Below are the code and all the weights of a small trained network. Each question names an input and a class and asks about switching units off, where a switched-off unit gives its printed mean instead of its output.

import numpy as np


def w(rows, s, z=0):
    codes = np.array(rows[::2]) - 128.0
    scale = np.full(codes.shape[1], s)
    scale[-1] = z or s
    return codes * scale


def norm(h):
    return h / np.sqrt((h * h).mean(-1, keepdims=True) + 1e-5)


def f(y):
    return y / 2 * (1 + np.tanh(0.7978845608 * (y + 0.044715 * y**3)))


def log_softmax(a):
    a = a - a.max(-1, keepdims=True)
    return a - np.log(np.exp(a).sum(-1, keepdims=True))


def net(x, mask):
    res = np.array(x, float).reshape(1, 7) / 4 @ E
    u = 0
    for l in range(3):
        y = f(norm(res) @ A[l][:, :-1].T + A[l][:, -1])
        res = res + np.where(mask[u : u + 10], y, B[l][:, -1]) @ B[l][:, :-1]
        u += 10
    return log_softmax(norm(res)[-1] @ U[:, :-1].T + U[:, -1])


A, B = {}, {}
E = w([
[208,184,66],'x0',
[135,131,137],'x1',
[237,41,124],'x2',
[82,242,252],'x3',
[144,138,169],'x4',
[163,143,193],'x5',
[134,131,141],'x6',
],0.0042)
A[0] = w([
[96,144,120,69],'0.n0',
[224,66,85,141],'0.n1',
[89,76,146,50],'0.n2',
[141,57,166,238],'0.n3',
[232,116,154,98],'0.n4',
[159,74,157,150],'0.n5',
[153,5,200,248],'0.n6',
[175,119,128,148],'0.n7',
[189,139,97,251],'0.n8',
[99,169,176,181],'0.n9',
],0.011,0.0024)
B[0] = w([
[116,115,152,129],'0.n0',
[132,50,97,254],'0.n1',
[58,146,70,140],'0.n2',
[110,82,59,195],'0.n3',
[175,69,170,193],'0.n4',
[53,74,115,165],'0.n5',
[68,65,90,247],'0.n6',
[139,183,100,153],'0.n7',
[255,170,207,200],'0.n8',
[88,173,9,201],'0.n9',
],0.0056,0.0051)
A[1] = w([
[24,46,69,221],'1.n0',
[108,83,236,1],'1.n1',
[73,181,105,116],'1.n2',
[118,198,179,102],'1.n3',
[173,198,68,230],'1.n4',
[114,92,55,157],'1.n5',
[32,84,156,96],'1.n6',
[143,255,158,138],'1.n7',
[46,116,49,130],'1.n8',
[131,26,101,100],'1.n9',
],0.0071,0.0018)
B[1] = w([
[185,18,109,254],'1.n0',
[74,72,151,110],'1.n1',
[42,111,125,166],'1.n2',
[119,176,53,144],'1.n3',
[32,227,236,174],'1.n4',
[194,123,149,177],'1.n5',
[99,81,85,168],'1.n6',
[81,148,164,184],'1.n7',
[159,3,171,202],'1.n8',
[95,77,252,190],'1.n9',
],0.0037,0.0049)
A[2] = w([
[116,62,81,157],'2.n0',
[69,78,139,46],'2.n1',
[120,212,254,117],'2.n2',
[211,62,60,226],'2.n3',
[143,145,157,79],'2.n4',
[98,153,91,253],'2.n5',
[62,113,103,122],'2.n6',
[102,123,173,119],'2.n7',
[194,100,175,112],'2.n8',
[85,103,222,43],'2.n9',
],0.0092,0.0021)
B[2] = w([
[124,219,209,208],'2.n0',
[133,39,119,162],'2.n1',
[76,65,138,185],'2.n2',
[145,164,255,253],'2.n3',
[86,148,141,119],'2.n4',
[84,148,207,168],'2.n5',
[91,7,179,170],'2.n6',
[120,64,120,131],'2.n7',
[140,154,159,161],'2.n8',
[59,107,34,127],'2.n9',
],0.0045,0.0056)
U = w([
[103,86,109,82],'0',
[142,168,145,239],'1',
[148,92,11,199],'2',
[160,117,96,9],'3',
[83,147,12,142],'4',
[79,199,81,5],'5',
],0.011,0.0024)

Each question gives the input, the list of numbers given to net, and the class t.
The units are the neurons (one row each of A and B). Each row of codes is followed by its name. A weight is (code - 128) times the scale printed after its matrix; where a second scale follows, it is the last column's (A, B and U).
mask holds one flag per neuron, layer by layer. A switched-off neuron (its flag False) gives its mean, the last column of its row in B, instead of its output. The means were averaged over made-up inputs and are rounded, as every weight is.
A unit's drop is (log p(t) with every unit on - log p(t) with that unit switched off) / (log p(t) with every unit on - log p(t) with every unit switched off).
The circuit of an input: a set's keep is (log p(t) with only the set's units on - log p(t) with every unit switched off) / (log p(t) with every unit on - log p(t) with every unit switched off). Starting from the 12 units with the biggest drops (on a tie, the unit counted first), units are removed one at a time, each time the one whose removal leaves the highest keep (on an exact tie, the one counted first), for as long as the keep stays at least 0.8.
circuit, biggest first: the units of the circuit, biggest drop first
unit that matters most: the unit with the biggest drop
top k neurons: the k neurons with the biggest drops, biggest first
top k neurons in layer l: the k neurons of layer l with the biggest drops, biggest first
drop when u is switched off: that unit's drop, to one decimal
input [5,7,-1,-6,-1,-8,-3], class 1: unit that matters most -> 2.n3
input [-1,1,-6,5,6,0,-8], class 4: circuit, biggest first -> (2.n3 0.n9)
input [-8,0,-4,6,-5,2,2], class 4: circuit, biggest first -> (2.n3 0.n9 2.n9)
input [-2,7,0,4,5,0,1], class 4: top 2 neurons -> (0.n1 2.n3)
input [2,1,-2,1,0,-7,-8], class 5: circuit, biggest first -> (0.n1 0.n6)
input [-1,1,-2,7,-6,7,-7], class 4: top 2 neurons in layer 2 -> (2.n3 2.n0)
input [-3,-7,-2,3,6,-3,0], class 4: top 2 neurons -> (2.n3 0.n1)
input [1,-8,-2,-7,3,-6,-5], class 1: top 3 neurons -> (2.n3 0.n6 2.n0)
input [-1,6,-4,4,-8,5,-5], class 4: top 2 neurons in layer 0 -> (0.n8 0.n9)
input [-7,-4,0,4,-5,8,8], class 4: top 2 neurons in layer 0 -> (0.n1 0.n4)
input [0,-7,0,7,3,-1,5], class 4: drop when 0.n6 is switched off -> -0.1
input [5,3,-2,-1,-1,-8,0], class 1: drop when 2.n3 is switched off -> -0.2
input [5,-2,-8,-5,-2,0,7], class 1: drop when 2.n3 is switched off -> -0.2
input [2,-1,-3,-4,-3,-5,-8], class 1: unit that matters most -> 0.n6
